Here is a tiny trained network, its code and every weight. The questions are about switching its units off for an input and a target symbol, where a switched-off unit gives its printed mean instead of its output.

import numpy as np


def w(rows, s, z=0):
    codes = np.array(rows[::2]) - 128.0
    scale = np.full(codes.shape[1], s)
    scale[-1] = z or s
    return codes * scale


def norm(h):
    return h / np.sqrt((h * h).mean(-1, keepdims=True) + 1e-5)


def f(y):
    return y / 2 * (1 + np.tanh(0.7978845608 * (y + 0.044715 * y**3)))


def softmax(a):
    e = np.exp(a - a.max(-1, keepdims=True))
    return e / e.sum(-1, keepdims=True)


def log_softmax(a):
    a = a - a.max(-1, keepdims=True)
    return a - np.log(np.exp(a).sum(-1, keepdims=True))


def net(x, mask):
    ids = ['δζημξσφψω'.index(c) for c in x.split()]
    T = len(ids)
    res = E[ids] + P[:T]
    r = norm(res)
    for j in range(2):
        rows = slice(4 * j, 4 * j + 4)
        q, k, v = (r @ M[0][rows].T for M in (Q, K, V))
        z = softmax(np.where(np.tri(T) > 0, q @ k.T / 4**0.5, -1e9)) @ v
        o = O[0][rows]
        res = res + np.where(mask[j], z, o[:, -1]) @ o[:, :-1]
    y = f(norm(res) @ A[0][:, :-1].T + A[0][:, -1])
    res = res + np.where(mask[2:10], y, B[0][:, -1]) @ B[0][:, :-1]
    return log_softmax(norm(res)[-1] @ U[:, :-1].T + U[:, -1])


Q, K, V, O, A, B = {}, {}, {}, {}, {}, {}
E = w([
[113,134,107],'δ',
[124,106,86],'ζ',
[128,132,88],'η',
[132,123,117],'μ',
[116,122,115],'ξ',
[133,125,93],'σ',
[252,126,109],'φ',
[97,120,126],'ψ',
[132,145,122],'ω',
],0.038)
P = w([
[204,35,254],'0',
[48,89,54],'1',
[55,110,86],'2',
[54,96,67],'3',
[58,107,82],'4',
[52,102,75],'5',
[68,126,111],'6',
[68,131,103],'7',
[67,118,93],'8',
[75,134,111],'9',
[67,127,94],'10',
],0.0056)
Q[0] = w([
[212,132,128],'head 1',
[63,130,124],'head 1',
[65,77,190],'head 1',
[121,85,183],'head 1',
[98,121,91],'head 2',
[187,97,195],'head 2',
[137,5,181],'head 2',
[186,143,105],'head 2',
],0.025)
K[0] = w([
[157,154,160],'head 1',
[106,110,102],'head 1',
[27,57,168],'head 1',
[54,79,183],'head 1',
[157,122,139],'head 2',
[87,179,91],'head 2',
[121,251,108],'head 2',
[135,124,67],'head 2',
],0.026)
V[0] = w([
[152,127,133],'head 1',
[124,160,168],'head 1',
[192,136,146],'head 1',
[126,106,160],'head 1',
[144,57,254],'head 2',
[163,163,60],'head 2',
[56,167,127],'head 2',
[163,223,139],'head 2',
],0.017)
O[0] = w([
[112,156,122,128],'head 1',
[97,83,89,55],'head 1',
[75,193,110,116],'head 1',
[138,123,89,94],'head 1',
[49,47,242,168],'head 2',
[181,108,44,157],'head 2',
[138,250,174,1],'head 2',
[215,125,158,37],'head 2',
],0.015,0.0094)
A[0] = w([
[144,149,100,148],'neuron 1',
[109,77,201,90],'neuron 2',
[160,116,181,94],'neuron 3',
[61,129,119,90],'neuron 4',
[250,206,124,252],'neuron 5',
[191,80,114,163],'neuron 6',
[160,129,203,74],'neuron 7',
[117,244,139,166],'neuron 8',
],0.027,0.0031)
B[0] = w([
[138,92,121,165],'neuron 1',
[209,143,98,254],'neuron 2',
[126,154,139,139],'neuron 3',
[68,134,127,203],'neuron 4',
[145,252,101,213],'neuron 5',
[137,176,138,246],'neuron 6',
[125,171,168,142],'neuron 7',
[155,49,72,154],'neuron 8',
],0.038,0.0095)
U = w([
[121,183,217,252],'δ',
[51,165,112,102],'ζ',
[214,125,184,113],'η',
[196,31,157,92],'μ',
[97,90,184,205],'ξ',
[137,251,123,83],'σ',
[157,92,55,89],'φ',
[68,135,114,84],'ψ',
[159,132,127,125],'ω',
],0.012,0.0043)

Each question gives the input, a string of symbols that net reads in full, and the target symbol t.
The units are the heads (4 rows each of Q, K, V and O) and the neurons (one row each of A and B). Each row of codes is followed by its name. A weight is (code - 128) times the scale printed after its matrix; where a second scale follows, it is the last column's (O, A, B and U).
mask holds one flag per unit, heads first, then neurons. A switched-off unit (its flag False) gives its mean, the last column of its rows in O or B, instead of its output. The means were averaged over made-up inputs and are rounded, as every weight is.
A unit's drop is (log p(t) with every unit on - log p(t) with that unit switched off) / (log p(t) with every unit on - log p(t) with every unit switched off).
The circuit of an input: a set's keep is (log p(t) with only the set's units on - log p(t) with every unit switched off) / (log p(t) with every unit on - log p(t) with every unit switched off). Starting from all 10 units, units are removed one at a time, each time the one whose removal leaves the highest keep (on an exact tie, the one counted first), for as long as the keep stays at least 0.8.
circuit, biggest first: the units of the circuit, biggest drop first
top k neurons: the k neurons with the biggest drops, biggest first
heads that matter: for each layer, one digit per head in row order, 1 if its drop is at least 0.15 and else 0, layers parted by /
input ω ξ ω ζ δ μ ψ ω η ζ, target η: circuit, biggest first	(head 2)
input ω σ ξ δ σ ζ σ μ σ μ ψ, target η: circuit, biggest first	(head 2; neuron 2)
input μ η ω, target μ: top 2 neurons	(neuron 2; neuron 5)
input σ ψ ξ η ξ ψ ω ψ, target φ: top 4 neurons	(neuron 5; neuron 4; neuron 2; neuron 6)
input δ ξ ζ ψ η ξ ω σ, target ζ: heads that matter	01
input ψ μ σ, target δ: heads that matter	01
input ξ σ σ σ η, target ξ: circuit, biggest first	(head 2; neuron 5)
input ξ ψ σ μ ζ δ φ ζ ψ, target μ: heads that matter	11
input ψ σ σ ξ ψ φ μ ξ, target η: circuit, biggest first	(neuron 2; neuron 5; head 2)
input δ σ ψ ξ δ σ σ ψ η ψ ξ, target ζ: circuit, biggest first	(head 2; neuron 4)
input μ δ η ψ σ ω φ σ φ ξ δ, target μ: heads that matter	01
input σ σ σ ξ ψ ψ ξ σ δ ω, target φ: heads that matter	00
input ξ ψ η ψ ψ σ μ μ, target ξ: top 3 neurons	(neuron 5; neuron 6; neuron 4)
input ω ζ ψ σ δ, target η: top neuron	(neuron 2)
input σ ζ σ ψ σ μ μ ψ ψ σ, target φ: top 3 neurons	(neuron 5; neuron 2; neuron 4)
input μ μ φ η ψ ψ φ μ ψ ψ ψ, target μ: heads that matter	01
input σ ψ σ η δ δ ζ σ σ ω, target φ: top 3 neurons	(neuron 5; neuron 4; neuron 2)
input ξ μ φ η φ ζ ψ ω δ δ, target ξ: top 4 neurons	(neuron 5; neuron 6; neuron 4; neuron 2)
input δ μ σ ψ ψ ψ, target ζ: top 2 neurons	(neuron 4; neuron 5)
input ψ σ σ σ σ σ ω, target δ: top 2 neurons	(neuron 2; neuron 5)
